How the items are linked:
q167: ke>q822, tu>q216, le>q225, ni>q274, ze>q956, te>q25
q83: ke>q515, tu>q817, le>q863, ni>q908, ze>q200, te>q612
q200: ke>q450, tu>q25, le>q664, ni>q799, ze>q917, te>q149
q790: ke>q268, tu>q498, le>q542, ni>q410, ze>q593, te>q62
q569: ke>q915, tu>q439, le>q539, ni>q354, ze>q436, te>q926
q112: ke>q470, tu>q368, le>q998, ni>q29, ze>q623, te>q790
q686: ke>q887, tu>q371, le>q690, ni>q790, ze>q542, te>q786
q159: ke>q95, tu>q26, le>q203, ni>q569, ze>q539, te>q368
q62: ke>q686, tu>q190, le>q879, ni>q371, ze>q887, te>q52
q25: ke>q799, tu>q983, le>q450, ni>q522, ze>q752, te>q83
q983: ke>q522, tu>q506, le>q799, ni>q389, ze>q167, te>q817
q470: ke>q623, tu>q29, le>q281, ni>q988, ze>q781, te>q268
q436: ke>q741, tu>q465, le>q880, ni>q554, ze>q256, te>q95
q281: ke>q498, tu>q623, le>q790, ni>q781, ze>q410, te>q290
q410: ke>q112, tu>q914, le>q593, ni>q368, ze>q470, te>q371
q956: ke>q506, tu>q52, le>q983, ni>q786, ze>q389, te>q752
q465: ke>q554, tu>q612, le>q741, ni>q927, ze>q366, te>q569
q988: ke>q203, tu>q159, le>q781, ni>q95, ze>q218, te>q112
q522: ke>q167, tu>q389, le>q752, ni>q216, ze>q822, te>q908
q799: ke>q752, tu>q522, le>q917, ni>q167, ze>q225, te>q515
q407: ke>q926, tu>q759, le>q29, ni>q880, ze>q159, te>q781
q998: ke>q281, tu>q470, le>q371, ni>q623, ze>q498, te>q542
q354: ke>q465, tu>q695, le>q436, ni>q612, ze>q554, te>q26
q752: ke>q225, tu>q167, le>q817, ni>q822, ze>q842, te>q200
q274: ke>q52, tu>q690, le>q956, ni>q443, ze>q786, te>q522
q759: ke>q880, tu>q436, le>q926, ni>q741, ze>q26, te>q203
q26: ke>q569, tu>q256, le>q95, ni>q439, ze>q915, te>q407
q915: ke>q436, tu>q354, le>q759, ni>q465, ze>q741, te>q159
q817: ke>q908, tu>q225, le>q515, ni>q842, ze>q25, te>q664
q539: ke>q759, tu>q915, le>q407, ni>q436, ze>q880, te>q988
q189: ke>q695, tu>q863, le>q354, ni>q601, ze>q612, te>q741
q887: ke>q542, tu>q790, le>q443, ni>q268, ze>q290, te>q951
q506: ke>q389, tu>q786, le>q522, ni>q951, ze>q216, te>q225
q515: ke>q200, tu>q908, le>q601, ni>q25, ze>q450, te>q927
q498: ke>q410, tu>q781, le>q268, ni>q914, ze>q112, te>q190
q190: ke>q371, tu>q998, le>q686, ni>q281, ze>q790, te>q443
q225: ke>q842, tu>q822, le>q908, ni>q956, ze>q983, te>q450
q786: ke>q951, tu>q653, le>q389, ni>q62, ze>q879, te>q822
q951: ke>q879, tu>q62, le>q216, ni>q686, ze>q690, te>q956
q439: ke>q354, tu>q189, le>q915, ni>q695, ze>q465, te>q880
q554: ke>q366, tu>q927, le>q256, ni>q149, ze>q189, te>q915
q366: ke>q189, tu>q149, le>q439, ni>q863, ze>q695, te>q436
q822: ke>q956, tu>q274, le>q842, ni>q52, ze>q506, te>q799
q781: ke>q914, tu>q203, le>q410, ni>q218, ze>q368, te>q998
q623: ke>q781, tu>q988, le>q498, ni>q203, ze>q914, te>q593
q690: ke>q443, tu>q887, le>q52, ni>q542, ze>q653, te>q389
q216: ke>q274, tu>q879, le>q822, ni>q690, ze>q52, te>q983
q879: ke>q690, tu>q686, le>q274, ni>q887, ze>q443, te>q506
q218: ke>q407, tu>q539, le>q368, ni>q759, ze>q926, te>q623
q612: ke>q927, tu>q664, le>q554, ni>q448, ze>q149, te>q439
q450: ke>q917, tu>q799, le>q448, ni>q752, ze>q817, te>q863
q542: ke>q290, tu>q268, le>q653, ni>q593, ze>q190, te>q879
q908: ke>q25, tu>q842, le>q200, ni>q983, ze>q799, te>q448
q914: ke>q368, tu>q218, le>q112, ni>q407, ze>q29, te>q281
q593: ke>q998, tu>q112, le>q190, ni>q470, ze>q281, te>q887
q443: ke>q653, tu>q542, le>q786, ni>q290, ze>q62, te>q216
q29: ke>q988, tu>q926, le>q623, ni>q159, ze>q203, te>q410
q741: ke>q256, tu>q554, le>q26, ni>q366, ze>q439, te>q539
q842: ke>q983, tu>q956, le>q25, ni>q506, ze>q522, te>q917
q368: ke>q29, tu>q407, le>q470, ni>q926, ze>q988, te>q498
q664: ke>q448, tu>q450, le>q927, ni>q917, ze>q83, te>q189
q290: ke>q190, tu>q593, le>q62, ni>q998, ze>q371, te>q690
q268: ke>q593, tu>q410, le>q290, ni>q112, ze>q998, te>q686
q927: ke>q149, tu>q448, le>q366, ni>q83, ze>q863, te>q354
q601: ke>q664, tu>q200, le>q612, ni>q450, ze>q448, te>q366
q917: ke>q817, tu>q752, le>q83, ni>q225, ze>q908, te>q601
q95: ke>q539, tu>q569, le>q218, ni>q915, ze>q759, te>q29
q203: ke>q218, tu>q95, le>q914, ni>q539, ze>q407, te>q470
q926: ke>q159, tu>q880, le>q988, ni>q26, ze>q95, te>q914
q880: ke>q26, tu>q741, le>q159, ni>q256, ze>q569, te>q218
q52: ke>q786, tu>q443, le>q506, ni>q653, ze>q951, te>q167
q256: ke>q439, tu>q366, le>q569, ni>q189, ze>q354, te>q759
q695: ke>q612, tu>q601, le>q465, ni>q664, ze>q927, te>q256
q863: ke>q601, tu>q515, le>q695, ni>q200, ze>q664, te>q554
q653: ke>q62, tu>q290, le>q951, ni>q190, ze>q686, te>q274
q448: ke>q83, tu>q917, le>q149, ni>q817, ze>q515, te>q695
q371: ke>q790, tu>q281, le>q887, ni>q498, ze>q268, te>q653
q389: ke>q216, tu>q951, le>q167, ni>q879, ze>q274, te>q842
q149: ke>q863, tu>q83, le>q189, ni>q515, ze>q601, te>q465

The rows follow the links: the fewer symbols apart two items are, the more alike their rows tend to be.

Each row is also shifted at random along 6 hidden directions that mean nothing.

Name the item of each row.
[  47,   65,   -3,    7,   -7,    6,  -32,   24,   67,  -35,  -64,  -52,   -9,   -7,   16,   20,  -55,   50,   61,    9,   11,   16,   33,  -23,  -16,   -2,    0,  -11,   20,   20,   -2,   11,   38,    9,    6,   16,  -19,   83,  -76,  -36,   33,  -64,   23,   59,   45,   23,   25,   38,   26,    0]
item: q225
[ -68,    7,   -1,   -8,  -16,  -31,   17,  -69,  -53,   51,   24,    1,  -17,   40,   42,   -1,   33,  -37,   23,    9,  -17,   -4,   32,  -14,   25,   26,   61,    8,   13,   -2,   -9,   23,  -14,    8,  -14,  -41,  -10,   20,   -7,  -45,   71,   55,   -9,  -15,    7,   50,   22,  -15,   10,   13]
item: q786
[  55,    3,  -13,  -18,   26,    2,   48,   11,   39,  -18,   57,   40,   14,  -19,   20,   35,   -1,    8,    6,  -44,  -51,   -7,  -43,   14,    1,   27,  -23,   28,  -15,   -9,    7,  -65,   -1,  -27,   57,   10,  -30,  -75,    7,   22,   13,  -10,  -14,   -5,  -13,  -36,  -13,  -45,  -37,   -3]
item: q410
[ -86,  -86,  -59,   23,   16,   -5,   29,    1,   54,   73,   10,   12,   12,  -39,   41,   -7,  -17,  -51,  -39,  -33,  -48,   -8,  -62,   -2,   32,   36,   15,   35,  -20,  -10,    1,    5,   24,   19,   42,  -15,   -5,  -65,   19,    8,   22,  -15,  -13,  -28,  -36,  -51,    0,  -17,    0,  -36]
item: q988
[-147,  -77,  -38,   31,   23,   16,   14,   -4,   39,   46,   52,   30,   17,  -40,   38,   20,   -4,  -14,  -75,  -13,  -45,  -13,  -37,  -17,   -4,   24,   25,   -2,  -13,  -11,    5,  -29,   10,  -38,   19,    2,  -12,  -55,   27,   22,   12,    7,   -5,  -16,  -28,  -24,   19,   -8,    5,   12]
item: q781
[ -61,    8,    5,  -11,    2,  -28,  -13,  -29,  -33,   13,   18,   15,  -39,   30,   51,   15,   38,   11,   16,   -8,   -3,  -14,   30,   36,    2,   36,   10,   19,  -15,   -6,  -10,   19,   -8,   -6,  -48,  -31,  -41,   30,  -18,  -25,   60,   49,    4,   39,    7,   45,   16,   11,    3,   33]
item: q274
[ -41,   22,   28,  -14,  -34,  -13,  -50,   32,   29,  -47,  -60,   13,  -12,  -10,  -58,   -8,  -17,   21,   -4,   15,   31,    1,  -20,   29,   26,   -2,  -27,  -14,   -4,   -1,   -4,   39,   38,    2,  -31,  -28,   18,   32,  -12,    0,  -63,  -36,    2,    2,   18,  -21,  -13,   43,   46,  -49]
item: q927
[  14,   85,  -10,    8,    8,   42,    8,   24,   40,  -38,  -38,  -30,   62,  -40,  -19,   11,  -86,   28,   48,   30,   10,   30,   81,  -84,  -24,  -30,   30,  -28,   93,   53,   10,   -8,  -31,  -34,   48,   44,   60,   30,  -50,  -14,  -53,  -51,   41,  -50,   34,   14,   41,   19,   37,   -3]
item: q450
[ -32,   44,   -2,   11,   -7,   31,   47,  -35,   48,   -3,   44,  -29,   54,  -25,   -5,   16,  -35,  -26,   26,    3,  -43,   -2,  -23,  -89,  -16,    8,   30,   -5,   13,  -16,   15,  -77,   15,  -11,   98,   31,   12,  -40,   -8,  -18,    7,  -38,  -35,  -60,   24,  -24,   22,  -64,  -21,  -21]
item: q281
[   1,   40,   -7,  -12,   10,    5,    5,  -15,  -20,    1,   21,   -6,    2,    7,   44,   27,    4,   18,   38,    8,   -5,   -2,   75,   -3,  -27,   10,   10,   13,   28,   25,    0,  -11,  -40,    3,   -7,   25,   -9,   27,  -26,   -4,   39,   17,   37,   14,    5,   48,   24,   -4,   -5,   52]
item: q956
[ 176,  -45,  -12,   -8,   61,   25,   21,   65,   66,  -24,  -33,   40,   28,   -9,  -73,  -25,  -22,   13,    5,   -7,   20,   31,   19,    2,    7,  -26,  -24,   10,   28,   20,    5,  -13,  -43,   24,  -18,  -23,   43,  -22,   12,   12,  -22,  -35,    0,  -50,  -36,  -59,   -5,   52,  -27,   -1]
item: q465
[   4,  -72,  -18,   17,  -37,   24,  -40,    8,   46,   42,   30,   42,   32,  -57,    6,    4,    4,  -30,  -69,   24,  -16,  -43,  -16,   -9,  -11,   36,    7,    3,  -32,   -6,   -2,  -24,   35,   40,  -20,   34,   10,  -15,   21,   41,   -2,  -20,    5,   -8,  -52,  -64,   10,    7,   11,   15]
item: q159
[ -86,    4,   15,  -13,  -80,    4,  -76,   18,   62,   -1,  -51,    5,   13,  -41,  -58,  -16,  -10,  -22,   -5,   39,   27,  -36,  -24,    2,   20,   26,  -27,    8,  -43,  -17,   -7,    6,   74,   90,  -27,    6,   32,   32,  -13,   11,  -51,  -64,  -20,   -7,   -6,  -74,    2,   16,   30,  -42]
item: q256
[ -28,   47,   34,  -28,  -90,    1,  -58,  -12,  -12,  -18,  -27,  -10,   24,  -25,  -59,  -25,   -2,  -30,   18,   47,   39,  -24,   -8,    5,   14,    5,  -33,    6,  -21,  -13,   -1,    7,   35,   63,    2,   26,   50,   18,    2,   27,  -91,  -25,   -8,  -28,    5,  -44,  -18,  -23,   23,  -41]
item: q354
[ -10,  -34,    6,   23,   14,    5,  -29,  -15,  -32,   14,   17,  -44,  -13,   -8,  -17,  -47,   13,  -13,  -24,  -10,   49,  -23,    4,   10,  -17,  -13,  -70,   15,  -46,  -45,   -7,    9,   15,  -25,    2,   26,   15,   14,   48,   26, -122,   19,  -18,    3,   31,   13,  -20,  -21,  -16,  -16]
item: q880
[  22,   12,   18,   17,   54,   45,  -30,   73,   56,  -64,  -46,  -17,   27,   -3,  -95,  -26,  -41,   45,    4,    3,   59,   23,   39,  -20,  -34,  -55,  -57,  -24,   18,    1,    4,  -17,   -6,  -11,  -21,   18,   44,   44,    0,    7,  -94,  -59,   -1,   -9,   30,  -14,    8,   64,  -11,   -4]
item: q189
[  55,   62,   18,  -48,  -78,  -27,  -28,   32,  -32,  -44,  -60,   33,   -6,  -13,  -13,   30,   -3,   10,   24,   20,    9,    4,  -20,   52,   35,    0,   -1,   -9,   11,   43,   -1,   43,   11,   29,  -13,   -6,    4,   -4,  -19,   14,   -2,  -10,   34,   11,  -28,  -23,  -37,   -1,   46,  -26]
item: q83
[ -58,  -42,  -13,   31,   -3,   16,  -37,  -18,   28,   40,  -12,  -33,   21,  -31,  -35,  -49,  -21,  -34,  -26,   15,   30,  -20,    6,  -39,    6,    1,  -10,    4,  -11,  -34,   -3,   12,   25,    7,    2,   -7,   48,   24,   26,   -3,  -87,  -15,  -19,  -49,   24,  -21,   25,   17,   13,  -37]
item: q569
[ -67,  -49,   59,   40,   -2,    8,  -20,   11,   -4,  -29,   13,  -33,  -55,   60,  -30,    0,   48,   34,  -76,    1,   -1,   -6,  -90,    0,  -56,  -33,   -9,  -69,  -74,  -28,    3,  -36,   81,   -3,  -65,    5,  -65,   46,   11,   -8,   79,   -8,  -54,  116,   -6,   13,  -19,   25,  -41,   31]
item: q268
[  -8,   47,    5,  -32,  -51,  -14,    0,   27,  -56,  -24,  -48,   10,   10,   -7,   -5,   16,  -11,    1,   20,   17,   10,   18,    8,   20,   14,  -21,    9,  -18,   32,   56,    8,   39,  -27,   30,   -3,   19,   19,  -18,   -7,   25,   -9,    7,   44,    0,  -31,   -9,  -48,  -18,   28,   -3]
item: q515
[  79,   33,   34,   25,   17,   17,   32,  -23,   38,  -23,   29,  -49,    7,   19,  -23,    2,  -10,    7,   11,   -7,  -26,    9,  -47,  -73,  -29,  -18,    6,  -36,  -11,  -38,   12,  -70,   42,  -39,   46,   -1,  -17,    3,   -5,  -46,   12,  -29,  -55,   -4,   56,   11,   17,  -24,  -30,  -16]
item: q593
[  49,   22,  -14,   11,   52,    2,   20,   29,  -50,  -18,  -42,  -49,  -24,   23,   19,   -9,  -23,   44,    9,  -22,   30,   42,   44,    1,  -18,  -59,   -1,  -27,   46,   32,   -3,   45,  -44,  -56,   -8,    8,  -10,   29,  -10,   -9,   -9,   17,   41,   41,   22,   71,  -12,   31,    4,   14]
item: q908
[ -59,  -81,  -18,   54,  -35,    3,  -21,  -42,   -2,   78,   22,  -19,   17,  -25,   17,   -9,    2,  -48,  -93,   25,  -30,  -30,  -47,  -54,    1,    4,   60,  -48,  -29,  -26,    6,   10,   54,  -19,    0,    2,    8,   -8,   38,    1,    8,   17,  -20,  -14,   -9,   -5,   18,   -4,   34,  -18]
item: q29
[  34,   26,   -3,   -8,  -17,  -40,   12,  -27, -113,   25,  -37,  -40,  -29,   29,   43,  -11,   -4,   -5,   12,    6,    9,   25,   20,   10,   27,  -23,   37,  -21,   38,   22,   -1,   80,  -27,  -32,   -1,  -23,   -8,   18,   -5,  -22,    4,   58,   34,   18,   23,   75,  -20,   -9,   42,  -13]
item: q799
[-126,   26,   42,  -36,  -15,   -8,   -6,  -17,  -35,  -40,   64,   46,  -22,   21,   17,   33,   60,   19,    3,  -13,  -22,  -34,  -12,   54,  -14,   32,  -27,   22,  -43,  -19,   -6,  -40,    0,  -13,  -24,    1,  -54,  -13,    6,    6,   35,   39,  -21,   46,   -4,   14,  -14,  -26,  -23,   36]
item: q887
[  52,  -14,  -12,    6,  107,   -7,   50,    5,  -35,   -7,   17,  -24,  -49,   57,   40,   -8,   26,   37,   36,  -47,   20,   30,   59,   24,  -22,  -28,  -28,   25,   15,    0,   -6,    2,  -67,  -42,  -11,  -13,  -43,   21,  -11,  -19,   42,   40,   14,   45,   26,   79,   -3,   16,  -57,   49]
item: q216
[-117,   40,   31,   -6,  -61,   36,  -81,   40,   81,  -50,  -38,   14,   43,  -50,  -81,   -5,  -34,   12,    9,   50,   42,  -24,   17,  -25,  -27,   14,  -32,  -10,  -10,    3,   -1,  -30,   42,   52,  -19,   45,   55,   52,  -17,   21,  -83,  -75,   -4,  -25,    5,  -66,   15,   32,   29,   -7]
item: q554
[-138,  -33,  -36,   10,   95,    7,   52,   -2,   34,   26,    2,   -8,  -19,   39,   46,  -11,   -5,    6,   47,  -26,   -5,   28,   49,  -10,   -5,    3,    6,   37,   19,    2,   -6,  -10,  -42,   14,    5,  -20,  -24,   21,  -21,  -31,   88,    5,    2,   15,    3,   37,   29,   24,  -54,   39]
item: q52
[ -87,    6,  -41,    1,    9,   -9,   17,  -28,   75,   28,   45,   10,   30,  -64,   48,   19,  -42,  -23,    5,  -37,  -55,  -27,  -31,  -18,   38,   59,    0,   57,   -3,  -39,    3,  -26,   20,  -52,  106,  -18,   -3,  -73,   -1,   -5,  -45,  -28,  -17,  -57,   38,  -36,   36,  -39,   25,  -55]
item: q914

Start here and follow the symbols in turn, left to right. Where do you end up?
Answers are names.
[ -54,   14,  -34,   -3,   63,   11,   38,   71,  -10,  -32,  -48,  -10,   -5,    5,   12,    6,  -35,   47,   26,  -29,   17,   50,   55,   17,  -12,  -51,  -19,   -4,   56,   54,    2,   16,  -64,  -26,   11,   20,   -2,   -9,  -20,   24,    0,  -12,   57,   18,   -8,   29,  -19,   21,  -22,   19]
te ke tu tu tu: q522
[-107,    6,    8,   -4,    6,    6,  -39,   53,   35,  -46,  -61,   -1,    3,  -11,  -65,  -10,  -28,   28,   -5,   11,   49,   14,    0,    8,    3,  -20,  -31,  -10,    7,    2,   -1,   21,   10,    4,  -21,  -10,   29,   34,   -3,    4,  -67,  -44,    8,   -3,   13,  -25,   -4,   57,   21,  -25]
tu te ze tu: q664
[ -65,  -10,    4,    5,  -53,  -23,  -34,  -37,   -5,   22,   38,   -8,  -12,  -32,   39,    8,   17,  -26,  -43,  -10,  -23,  -43,  -80,   10,   19,   42,  -13,    4,  -58,  -44,    0,   15,   74,  -35,   30,   -3,  -29,  -23,   17,    7,  -50,   11,  -23,   19,   23,   -6,   -7,  -39,   41,  -41]
ni tu ni: q256
[ -18,   63,  -18,   -9,  -61,   -3,  -15,  -30,   11,   23,  -26,  -13,   28,  -28,   45,   23,  -30,  -17,   51,   39,  -21,    3,   44,  -47,    6,   33,   61,   -1,   43,   39,    2,   14,    2,   46,   19,   18,   14,   38,  -53,  -18,   56,  -15,   33,  -17,    5,   17,   32,  -16,   45,    4]
ni ni tu: q686
[ -20,   16,    2,  -60,  -29,  -32,   -6,   25,  -25,  -22,  -12,   76,    8,  -30,  -26,   -4,   16,  -20,   22,  -13,   12,  -11,  -11,   87,   61,   32,  -49,   60,    2,    7,   -8,   39,  -37,   19,    5,  -30,   31,  -64,   17,   36,  -77,   13,   14,  -57,  -28,  -53,  -41,  -12,   13,  -39]
te tu tu tu: q664
[ 103,  -51,  -15,   16,   32,   25,  -33,   38,   55,   -8,   24,    8,    7,  -32,  -15,   -5,   -4,   18,  -32,  -12,   15,  -28,  -11,   17,  -29,   10,  -68,   21,  -51,  -19,   -4,  -39,   24,   12,  -12,   39,  -12,   -2,   14,   41,  -47,  -35,  -10,   28,   -9,  -38,   -2,   11,  -31,   18]
le le le te: q268
[   9,  -12,  -19,   15,   63,    4,   31,   49,   33,   -6,  -69,  -26,   13,    5,  -48,  -31,  -54,    8,   17,   -8,   29,   57,   19,  -38,   23,  -58,    1,  -16,   55,   16,    1,   32,  -34,  -14,   13,  -30,   51,    3,   -3,  -21,  -39,  -33,    7,  -53,   18,  -11,   -1,   42,    4,  -39]
tu ni ze ke: q752
[   4,  -68,  -20,   37,   46,   21,  -33,   28,   74,   12,   -5,  -20,   -1,  -18,  -34,  -38,  -16,    8,  -35,   -8,   33,  -12,   -2,   -8,  -14,    1,  -50,   11,  -27,  -34,   -7,   -2,   22,  -11,  -19,    4,   16,   22,   17,   13,  -65,  -37,  -25,   -6,   13,  -22,   18,   50,   -4,  -12]
tu tu le tu: q189
[  64,  -61,  -35,   12,   77,   31,   29,   53,   99,  -22,   48,   68,    9,  -32,   17,   44,  -11,   41,  -56,  -42,  -58,   -9,  -42,   17,  -13,   30,   -8,   11,  -13,   -1,    7,  -66,    4,  -54,    9,   -4,  -41,  -63,    6,   26,   51,  -32,   -7,   14,  -33,  -46,   26,   28,  -25,   25]
le le ni: q410
[  58,   21,   -2,    9,   14,   -6,  -17,    2,   29,   -6,  -35,  -55,    2,   -2,  -49,  -51,  -23,  -18,   41,  -15,   52,    2,   -6,  -13,   16,  -17,  -67,   31,  -27,  -45,   -7,   10,   22,   18,   38,   -6,   31,   16,    5,  -13, -114,  -40,  -29,  -21,   57,  -19,   -7,   -8,  -11,  -67]
ke ke ze le ze: q256
[ -17,  -41,  -23,   77,   54,   56,  -22,   41,  135,    4,  -22,  -95,   17,  -27,  -33,  -23,  -53,   21,  -14,   -8,   19,    0,  -28,  -88,  -65,  -35,  -41,  -20,  -40,  -33,    8,  -72,   79,   17,   37,   70,   -2,   49,  -15,   -8,  -20, -111,  -33,   44,   34,  -32,   23,   21,  -49,  -10]
ni ni le ze: q569
[  55,  106,   -6,  -44,  -54,  -18,  -17,  -29,  -13,  -12,    2,   -2,   13,  -17,   55,   37,   -7,    3,   78,   15,  -11,  -18,   55,    4,    9,   45,   16,   38,   27,   25,   -7,    8,  -13,   20,   32,   18,   -8,   13,  -46,  -10,    7,    4,   30,   -3,   24,   28,   16,  -43,   26,    6]
tu ke le ni ni: q62
[ 114,   20,  -49,  -14,   36,  -12,   40,   15,   40,   14,  -49,    3,    6,   -5,   51,   11,  -44,    1,   62,  -14,  -21,   35,   39,  -14,   30,   11,   40,   29,   60,   42,   -2,   24,  -33,   14,   27,  -21,   -5,   -5,  -43,  -28,   81,  -20,   38,  -11,   -6,   12,   19,   17,   10,    0]
tu ze te: q842
[  23,   -5,  -14,  -22,   15,  -14,   62,    5,   66,   -6,   29,   55,    2,  -13,   19,   41,   -3,  -12,   12,  -42,  -68,    6,  -75,   13,   33,   40,   13,   43,  -15,  -11,    0,  -50,   11,    5,   49,  -36,  -39,  -90,   -3,   -6,   77,  -21,  -32,  -13,  -27,  -61,   -3,  -33,  -29,  -22]
ke ke ni ke: q368
[ -80,  -30,   21,  -12,  -63,  -19,  -26,   33,  -56,    4,  -80,   11,  -20,   17,  -27,   -8,   12,   -4,  -44,   32,   18,   22,  -38,   34,   20,  -38,   25,  -49,   -1,   43,    0,   67,   15,   61,  -71,   -7,    7,    9,    5,   23,   35,    2,   24,   38,  -64,  -26,  -52,   25,   28,    1]
te ke tu te: q366
[  18,   57,   13,   22,    1,   40,   27,  -40,   26,  -19,   69,  -48,   57,  -31,  -10,   11,  -31,    4,    8,    2,  -19,  -16,    6,  -92,  -55,  -15,   -3,  -19,    7,  -22,   13,  -81,   11,  -65,   95,   62,   22,  -24,    5,   -6,  -69,  -25,  -28,  -41,   55,   15,   33,  -65,  -20,   -9]
le te te ze: q443
[  -3,  -42,  -20,   13,   44,   -7,   20,   16,   10,   22,  -36,  -47,   -5,   12,  -39,  -63,  -13,  -33,   28,  -26,   38,   24,  -11,    9,   16,  -40,  -57,   33,  -15,  -20,   -7,   16,  -14,   51,   21,   -6,   28,  -13,   22,    8,  -59,  -25,  -19,  -15,    4,  -31,  -38,   -8,  -53,  -43]
tu te tu: q354
